After every row comes roughly how far along a hidden order it lies, from 0 to 10.
(in the rows, 100 means zero)
[ 96 105 135 114 101 101 105  85 110 112  85 105  96  81 112  96 114  77
  87 126 111  76  87 110  95  78  95  40 122  98  89 104  95 118 103  92
 120  90 105  56 109  97 119  90  88  96  90  91  99 106 126  89 113]
7
[105 104  98  89  93  94  90 104  83  99 136  84 134  51  90  91  82 143
 102 109  97 137 128  67 128 107  96 138  82 131  96 104  93 105  67 121
  85 104 105 103  90 109  49 128 104 110  69 125 102  91  99 131  79]
5
[ 92  99 109 109  86 104 116  93 104 109  65  67  76 110 109 107 118  74
  82 107 113  69  82 115  78  90 104  69 131  79 104  98 101 123  92  69
 108  92 108  88 105  93 138  89  94  91 149  77 100 109 109 112 112]
3
[ 93 100  83 103  93 103 116  98 110 102  69  78  70 113 106 107 121  69
  96 107 112  68  82 114  81  91 101  60 123  83 101 103 107 110  95  78
 115 101 105  84 106  96 132  84  92  88 121  69 100 108 111  98 114]
4
[109  92  95 113 125  82  72 115  89  86 131 122 111  60  71  92  82 121
 115  84 104 115 109 113 115  94 102  93  78 110 100 112  96  98 101 120
  95 110  97 120 102 104  61 104 107 115  51 103  98  90 102 134  68]
5
[106  93  88 108 112  88  81 113  87  88 120  98 106  74  83  99  91 120
 110  87 103 111 106 108 110  97 102 102  79 100 102 112  98 101  96 109
  94 105  99 122  99 104  74 112 106 110  76  98  98  94  93 135  78]
4
[ 95  97 102 108 100  97 107 102 100 103  89  75  80 105 106 103 117  79
  95 105 111  74  79 122  87  87 101  60 121  86  99 105 101 119  95  83
 114  94 107  98 106  96 117  91  93  92 117  77  97 106 112 117 100]
4
[104 101 124 106 108  93  97  90 102  94 111 113 104  61  95  96  98 105
  97 111 104  97  99 109 109  93  95  73  92 111  92 108 104  97  97 111
 111 109 100  77 104 102  77 102  96 102  71  94 101  99 109 104  97]
6
[101 113 152 106  98  98 104  68 109 116 116 113 126  44 121  89 102  99
  83 138 103  98 102  90 119  84  88  50 115 123  81 102  93 114  99 108
 121  88 105  42 103 103  77 104  87 100  56 114 101  98 129  79 108]
9
[104 104 113 104 104  92  91  93  94 100 119  96 118  63  95  95  93 118
  94 112 103 111 109  93 117  94  96  93  94 116  93 105  97 106  86 112
 104  99 104  80  99 103  70 112  97 107  74 107 102  97 110 113  86]
6
[103 100 112 104 107  93 101  94 106  92 101 104 100  76  99  99 103  97
 102 107 105  88  93 108 112  91  95  65  97 103  95 108 108  98  97 109
 113 109 102  80 103 101  78  99  93  98  76  87 101 101 110 100 101]
5
[104 107 143 114 114  90  89  80 105 106 121 129 121  52 113  87  99 106
  91 127 105  98 102 101 118  85  93  62 110 119  83 109  97 106 106 110
 113  92 102  51 106 104  80 103  88 105  49 112 100  95 123  92  94]
9
[100  98 105 117 108  88  88  98  97 102  93  89  94  83 102  98 107  94
  98 103 112  87  85 127  99  85 101  66 118  97  96 106  98 116 100  88
 111  93 106  90 106  96 100  98  95 102  90  88  97 103 115 121  96]
5
[106  99 118 106 114  91  91  94 103  88 120 122 106  55  93  93  96 104
 103 108 104 100 101 106 110  92  96  75  87 110  93 112 106  89 104 119
 113 109  98  73 103 102  72  99  95 101  48  95 101  97 107 100  92]
6
[106  95  95 111 118  86  74 106  89  90 129 107 112  59  78  91  73 125
 112  96 103 117 113 103 117 109 101  97  74 113  98 112  98  99  96 115
  92 103  98 116 100 103  60 112 104 114  54 109  99  93 102 131  70]
5
[ 99  91  74  89  99  97 100 118  94  86  96  71  92 114  84 109  99 104
 110  92  99  99  94  97 100  98 100 102  86  83 105 108 110  99  86  99
  97 116 100 123  98 103  94 104 103  93 107  66  97 100  87 125  89]
3
[110  93 106  85 118  93  84 112 101  73 139 132 113  64  70  95  83 127
 123  93  93 121 114  85 127 102  97 113  55 118 100 114 114  72  96 152
  97 136  94 111  96 110  47 108 103 105  42  96 103  91  91 113  87]
5
[ 98  87  41 113  96  86  94 130  82  98  78  40  74 136  81 114 107  93
 113  68 108  96  81 141  78  95 107 102 101  66 114 104  99 121  89  67
  91  96 104 161 100  97 124 105 108 100 152  74  94 104  82 153  82]
0
[104  93 109 130 122  81  79  99  95 101 108 105  98  73  96  93 103  92
 101  99 113  84  88 134 101  83 101  57 101  75  97 115  96 115 111 103
 108  92 101 101 109  96  94  97  97 110  66  98  95 102 115 126  81]
5
[102  79  66 108 129  83  81 132  92  79 100 100  85 114  66 107 102 101
 125  66 103  94  84 139  96  93 107  93  79  73 109 120 110  97 111 110
  93 117  90 161 101 102 101  97 107 103  72  70  94  96  87 143  69]
2
[107  85  54 106 122  77  77 129  82  85 114  97  94 102  69 104  94 116
 120  69 101 111  98 127 108  99 107 122  80  86 107 118 103  99  98 106
  84 111  97 139 100 107  90 112 110 108  85  84  97  92  86 155  66]
2
[ 92  98  50 121  80  94 110 108  87 112  57  30  66 134 108 114 117  81
  87  88 115  78  81 129  63  96 107  98 133  69 107  95  92 130  82  42
  98  79 111 121 104  92 149 101 101 100 193  79  98 110 100 131  96]
1
[106 100 119  93 111  94  89  99 103  83 133 130 122  53  89  92  87 120
 106 108  99 112 113  85 125  97  95  85  77 119  93 112 108  86 101 136
 105 118  97  81 100 106  52 105  98 102  35 106 102  95 108 105  86]
7
[107  97 110 103 119  91  84 100 101  81 129 123 113  62  86  94  88 115
 108 101 103 107 109  98 116  93  98  83  75 110  97 112 108  87 102 126
 113 117  96  91 102 104  47 101 100 107  48  98 100  95  98 110  86]
6
[106 101 125  96 102  93  92  98  88  90 117 100 108  63  90  96  94 112
 101 104 102 108 104  94 111  94  97  88  82 109  99 110 104  93  89 118
 106 110 100  91  99 103  69 108  96 104  69  98 101  96 103 111  88]
5
[106  98 111 106 118  89  81  97 100  89 128 124 114  57  91  92  93 112
 106 103 104 108 112  98 117  91  97  79  82 113  94 113 105  88 103 124
 107 112  98  89 103 102  58 103  98 108  36 100 100  96 110 106  83]
6
[ 96  91  61 102  88  92  97 125  83  95  91  49  92 120  86 113 102 102
 108  81 103 104  93 119  94  98 104 121  99  77 106 106 100 116  79  82
  89 102 103 146  97 101 103 110 104  98 133  80  95  99  88 140  83]
2
[118  83  70 104 128  70  70 138  85  70 139 128 102  69  61  94  83 131
 132  71  94 123 106 126 121 102 104 123  61 110 110 121 109  79 103 134
  88 127  92 154 100 110  60 117 111 117  51  93 100  86  84 146  67]
3
[ 97  89  55 107  91  94 105 123  85  92  71  38  72 143  88 116 107  90
 107  71 106  86  81 131  77  99 105 102 102  67 111 102 103 112  84  69
  90 101 104 152  99  97 124 101 105  94 158  66  96 105  84 136  90]
0
[ 96 117 197 104 107 114 110  53 131 117 110 171 130  56 130  90 103  68
  82 133 100  81  91  85 116  61  80   0  98 113  72  99  96  96 131 139
 141  93  92   0 105 102  78  79  77  83  27 102  98 102 138  24 120]
10
